In the rows, 128 means zero.
Each row is followed by its group and then its class within the group.
[116  73 128  86 170  89 131 110 131 115 128  58 120 146 118 114 125 140
 121 115 136 143 150 185 109 227 144 125 110 142 100 126 133 125 110 142
 114  93 106 119 123 110 150 130 134 117 130 116 123 114 123 127  43  83
 144 125 109 151 128 111 135 120 130 134 127  96  90 123 138 109 141 143
 120 129 153 116 142 141 122 126 144 143 126 142 118 128 125 113 142 189
 130 117  89 127 113 139 139 106 127 128 130 159 117 152 113 136 125 130
 140 127 134 121 169  79 133 116 133 118 127 141 119 194 142 124 148 140
 110 125 137 131  95 134 130 139 129 114  96 197 121 136 113 110 152 105
 128 127 143 140 134 119 136 155 147 154 115 159 137 134 149 134 130  99
 140  97 102  97 143 119 119 121 142 125 118 116 143 148 124 143 134 116
 114 133 160 134 140 132 155  77 156 115 127  94 138 114 129 110 109 134
 151 140 136 112 129 169 149 111 125  25 130 121 147]
lus kikiz
[136 146 144  63 115 163 147 112 149 105 104 164  96 168 112 115 110 109
 117 132 132 112 146 123 117 155 129 109 200 166 129 134  81 143 110 152
 130 128 114 126 166 137 158 131 128 135 140 109 130 146 159 117 199 110
 159 128 103 156 113 112 141 141  95  68  94 145  76 101 151 109 137 108
 140 118 146  73 159 130 176 105 142 119  85 129 123 120 126 118 131 184
 107 129 135 113  88  79 138  74 155 193 129 154 116  89  60 148 143 126
 152 127 140 129 168 122  94 100 108 186 114 138  91 178 165 110 169 121
 107 103 107 127 147 148 157 133 121 111 113 133 103 114 134 109 155 196
 112  95 154 195  92 107 115 113 110 161 132 139 120 163 233 142 114  93
 125 149  37  51 210 138 129 131 144 113 132 133 143 148 119 153 206  64
 135 118 160 108  97 177 160  83 167 205  92 105 137 118 104 137 160 107
 177 145 136 120  75 110 121 106 105  26 108 120 201]
lus kikiz
[132 113 113  64 166  47 119 114 127 108 103  56  89 163 130  77 124 133
 140 147 112  65 182 201 131 150 118 120 113 161 110 162 124 121  90 181
  69 119 115 121 144 100 184 114 130 135 149  93 133 145 120 143 147  44
 126 122 116 101 113 109 128 139  96 139 111 126  42 104 138 111 126 126
 115 145 183 109 121 143 111 114 119 131 121 112 112 119 127 127 141 180
 148 134 154 100  80  72 127 109 129 129 114 135 101 127 106 127 161 172
 154 139 121 120 217  81 148 131 141 149 146 135 109 201 155 113 128 110
  97  97 131 161 125 105 156 164 146 109  99 179  89 120 113 116 119 147
 139 150 114 177 118 105 128 126 105 178 138 139 136 125 204 171 140  65
 134 141  88  65 184 113 121 153 123 106 144  91 160 145 131 135 163 100
 130 107 146 116 145 184 133 108 172 122 144 100 146 134  94 116  88 143
 207 147 161 137  53 179 141 112 124   4 129 115 174]
lus kikiz
[149  87 127  70 152 162 112 130 142 112 118  75 107 164 113 115 127 132
 119 141 148 109 166 117 138 155 127 106 137 167 152 156 125 118 107 105
  89 108  93  84 159 140 137 127 119 132 149 112 130 135 129 143 130 149
 174 128 132 118 125 139 120 148 112 153  70 107  94 107 127  86 119 119
 108 129 174 159 161 137 135 115 135  92  96 149 129 136  96 135 116 178
 120 130 135 120 107 127 148  76 147 128 118 156 102 131 126 115 108 130
 145 129 121 108 174  39 129 136 122 201 127 112 124 164 163 123 121 138
 110 123 119 136 109 145 138 126 149 118 128 206 126 131 112 107 144 119
 141  82 163 150 100  81 123 120 136 112 116 145 129 129 182 152 129 129
 125 133 124  93 160 123 128 150 146 112 125 104 194 144 128 130 151  82
 130 134 127 135 121 139 135  49 160 115 114 133 139 130 137 122 137 137
 173 176 125 132  80 119 141 133 107  45 130 151 199]
Mez desut
[163 115 143  95  92 200 136 108 137 111 106 102  92 177 127 101 140 114
 138 137 157 148 192 172 120 197 127 119 139 160 131 137 107 115  97 153
 132 105  91 135 155 130 135 141 140 122 144  95 134 109 141 126 161 151
 168 107 120 167 104  97 114 138 125  76 109 127 119 107 124  53 135 130
 116 152 175 105 153 136 163 122 135 122  88 156 131 136 106 138 125 168
 124 126  99 131 124 151 115  39 116 159 127 152 122 118 112 124 129 123
 177 109 138 124 141  60 144 110 168 137 130 115 140 168 113 114 121 149
 112 132 129 149  99 137 131 119 145 144 135 199 139 133 145 107 155 119
 136  77 162 167  94 111 132 132 114 143 117 186 140 131 137 165 168 147
 126 122 121  75 134 132 135 127 176 129 125 117 183 121 121 144 146 113
 130 176 120 129  98 134 141  41 150 103 123  98 139 109 129 123  93 108
 144 198 129 119 105 146 130 142 121  29 126 151 217]
Mez Nezip
[145 134 131  73 118 180 114 116 147 120  76  96  86 180 123 102 131 143
 131 133 134 125 177 158 124 140 141 116 138 205 137 139 145 116  64 112
 132 119  80 128 178 122 107 132 132 106 145  86 137 128 124 142 157 170
 188 133 130 134 116 113 118 141  98 129  68 121  98 111 123  84 134 144
 104 146 199 125 162 128 127  83 114 100  45 151 126 140  89 143 111 198
 119 140 104 148 108 147 123  81 126 105 127 140 124 139 126 116 127 136
 177 117 135 112 209   4 130 124 144 193 126 121 141 197 192 106  96 176
 111 101 137 147  99 147 130 124 155 131 118 169 126 151 139 102 152 120
 140  56 197 181  72 103 126  98 139 149 106 174 148 127 139 151 125 140
 130 142 119  98 127 147 108 144 156 119 129 117 202  82 109 132 135  88
 135 126 104 128  87 140 158  53 173 118 138 132 129 137 131 129  85 137
 168 220  83 138  54 144 134 143 105  21 127 141 225]
Mez Nezip
[159  14 135 107 185 119 112 152 103 116 163  95 102 129 122 125 135 116
 113 121 168 155 171 131 149 125 119 128 121 164 130 162 187 129 101 116
 123 112 109 130 116 120 123 131 140 109 137 116 153 107 107 136 175 201
 119 140 154 123 129 128 128 104 124 137  67  81  99 117 111  98 141 215
 152 127 165 124 149 128 103 126 148 105 122 140 110 140 114 156 111 202
 140 119 102 104 107 154 163 173 140  70 129 156 101 199 127 139 170 125
 182 132 120 105 224  48 128 119 117 175 106 124 111 161 178 124 127 116
 114 101 113 129  62 112 131 154 131 116 119 206 146 135 129  97 151  95
 162 104 184 138 112 147 129 145 158 134 110 175 153 151 109 133 124 157
 116 100 136 127 101 111 135 124 142  91 137 120 124 147 128 122 135 132
 111 147 196 144 128  81 129  42 146 110 165 103 140 139 209 112 147 146
 156 166 126 136  87 176 129 144 115   4 130 134 205]
Mez desut
[141  92 135 141 114 104 136 110 127 144 157 123 125 130 119 144 137 162
 114 126 135 146 151 140 137 137 123 133 105 127 128 121 123 139 135 133
 112 107 119 138 124 129 132 139 123 134 138 128 124 140 128 112 100 143
 129 135 139 143 155 122 123 123 117 145 128 116 145 126 137 141 109 131
 120 125 153 130 124 132 116 134 108 146 135 124 128 133 113 142 106  97
 143 130 126 159 132 143 109 133 114 133 129 122 140 129 145 100 129  51
 129 120 153 123  98 186 141 127 175  85 134 125 127 117 135 142 122 120
 121 157 140 148 126 125 128 118 111 165 130 172 131 130 139 136 129  98
 134 132 129 126 144 124 122  79 121 137 118 123 151 125 133 109 155 165
 135 123 158 136 102 118 107 113 132 132 137 115 128 136 139 113 113 135
 140 144  96 144 130 127 128 112 114 121 136 131  88 117 113 133 128 124
 126 135 128 113 162 111 115 121 129 125 121 147 128]
Tekop mas
[159  49 109 179 153  28 164 103 118 158 168  71 105  81 132 150 117 120
 136 127 129 186 193 210 126 119 116 149  28  95 123 141 132 111 144 154
  93  77 130 142 131 134 116 123 170 134 129 117 141  84 147 122   9 158
 123  77 134  90 111 132 130 125 136 182 174 119 151 129 132 105 135 145
 101 128 170  43 118 146  83 120 100 164 148 146 130 130 138 155 129 101
 104 120 102 165 146 172  92 217  70 118 146 105 154 165 193  28 131 105
 134 118 109 113  73 116 199 130 252   4 171 119 159  86 122 149  82 117
 129 166 174 131 135  95  92 100 113 139 138 237 154 180 153 148 152  11
 138 136 129  97 181 117 142 159 117 137 137 162 154 103 129 111 142 161
 124 104 208 194  41 153 119 131 130 141 125  85 148 148 146  90  80 226
 130 153  61 153 159 107 100  87  99 131 156 105 147  95 119 109  32 126
  85 128 129 131 200 138 137 122 154 112 121 199 118]
Tekop mas
[139 107 110 164 173  30 144 118 113 161 142 116 113 120 117 135 115 138
 124 158 128 133 202 187 121 126 126 150  53 114 136 151 146 128 124 149
  87  93 124 152 142 116 126 126 140 144 116 118 121 144 105 128  60 169
 100 135 117  94 124 170 115 152 126 181 150  97 101 158 119 115 128 132
 115 117 143 124 126 145  59 105 107 126 122 129 121 138 131 136 158 109
 162 115 111 150 132 118  97 168  85  65 148  89 133 186 178  67 146 119
 154 146  95 121 116 156 166 140 209  47 125 131 121 135 126 128  96 123
 143 155 173 146 126 108 119 127 131 120 132 187 137 125 135 155 124  67
 165 134 124 130 141 132 104  93 120 146 134 137 155 116 149 105 116 153
 120 136 171 171  92 108 119 145 109 137 137 100 116 117 149 105  93 162
 119 133  85 140 150 150 114 149 106 128 152 130 132 126 138 117  70 168
 135 123 118 107 138 112 129 110 152 114 125 173 151]
Tekop mas
[100  75 117 184 122  56 148 112 126 164 141 140 107  32 127 121 102 127
 103 121 105 110 163 173 150 159 104 151  94  99 121 128 101 114 196 173
  77 116 129 157  97 170 173 123 140 134 140 118 126 152 157 117 106 109
 119 119 136 110 131 136 139 138 117 148 182 127 159 141 114 125 126 134
 127 100 114 121 123 158  70 127 119 150 161 112  91 141 132 156 156  63
 146 137 218 131 141 108 133 203 114 134 134 107 110  92  83  83 166 136
  86 147  87 140  81 252 138 120 249  74 130 126 119 134 125 152 144 106
 145 167 118 110 164 102 130 124 121 152 130 190 104 133 110 148 107 109
 134 152  55 138 148 100 130 122 121 128 143 116 126 120 133 121 122 144
 134 118 159 112 155 105 129 112 142 140 112  78 113 109 145 122 138  87
 144 133 122 177 164 136 100 127 123 137 104 116 121 119 120 107 164 105
 141  83 109 147 111  73 139 128 149 129 118 157 128]
Tekop dedi
[155  60 137 136 166 117 127 115 110 112 131 113 125 128 116 130 128 129
 129 128 169 169 135 110 156 130 148 133 126 131 142 112 162 134 119 128
 101  90 144 117 108 126 113 135 132 125 123 140 125 124 115 131 127 163
  97 139 153 142 114 141 128 106 127 117 115  62 112 154 127 140 132 128
 124 121 135 115 134 136 107 144 137 112 160 137 122 137 114 146 141 193
 135 117  79  69 113 154 128 154 162  80 127 128 117 169 138 154 136 114
 160 123 152 111 164 107 126 120  87 155 105 143 105 144 136 135 166 108
 119 143 113 104  73 148 143 147 130  90 118 157 165 130 131  94 156  92
 148 129 151 110 134 166 145 158 152 128 127 143 148 153 122 141 116 142
 129 106  94 135  82 117 129 121 145  90 129 131 101 161 128 126 123 145
 103 136 197 129 136  70 131  97 150 119 162 148 120 131 215 123 133 151
 157 134 157 132 149 197 134 140 115  37 159 118 130]
Mez desut
[162 116 138 115 169 127 149  96 128 120 122  84 119 131 129 120 119 128
 123 160 129 129 120 168 131 136 155 126 150 137 139 110  91 103 125 223
 119 107 125 128 108 122 170 121 144 137 145 131 121 105 164 113 188  91
 142 114 109 146 122 112 129 125 116  80 152 144 118 112 118  94 139 125
 129   4 118  96 119 148 190 129 123 148 144 145 115 126 117 113 128 169
 149 135  92 106 133 122 130  91 149 189 140 151 139 126  84 129 130 120
 147 124 137 141 111 173 147  98 135  97 128 138 126 132 145 125 170 132
 105 107 111 140 123 133 130 158 123 118 130 154 122 113 144 123 145 120
 117 139 144 127 151 118 131 153 131 159 128 169 127 149 138 144 112 103
 125 111  90  88 164 129 127 122 172 104 117 128 115 137 134 117 163 129
 124 138 161 124 132 131 141  66 129 111 122 113 135 121 116 121  92 115
 131 118 133 115 145 153 141 124 133  42 153 109 118]
lus poz
[130 145 109  82  92 162 119 121 145 114  94 106 107 171 134  99 154 120
 141 141 119  80 112 140 140 165 130 128 182 172 107 116  87 134 123 173
 107 176 102 112 126 134 177 131 130 135 126 116 137 129 136 123 207  31
 196 122 104 126 127  99 120 136 102  71 112 138  70 113 157 107 139 116
 150 131 148 125 146 139 169  97 151 109 107 124 111 128 136 111 149 136
 102 137 169  99  80  79 146  89 147 179 116 145 108  81  21 148 145 147
 143 132 119 122 194 150  92 113 106 180 117 147 121 145 114 148 181 120
  96  99 104 125 141 131 173 141 143 117 127 107  70 111 128 119 130 204
 103 143  96 181 112 106 146 122 115 154 139 131 122 122 163 170 132  73
 132 148  84  56 207 155 138 149 143 103 141 144 151 122 123 144 176  66
 151  98 188 120 118 168 156  95 179 128  86 134 128 135  95 131 142 107
 181 143 137 150  47 134 211 118 100  73 142  93 158]
lus poz
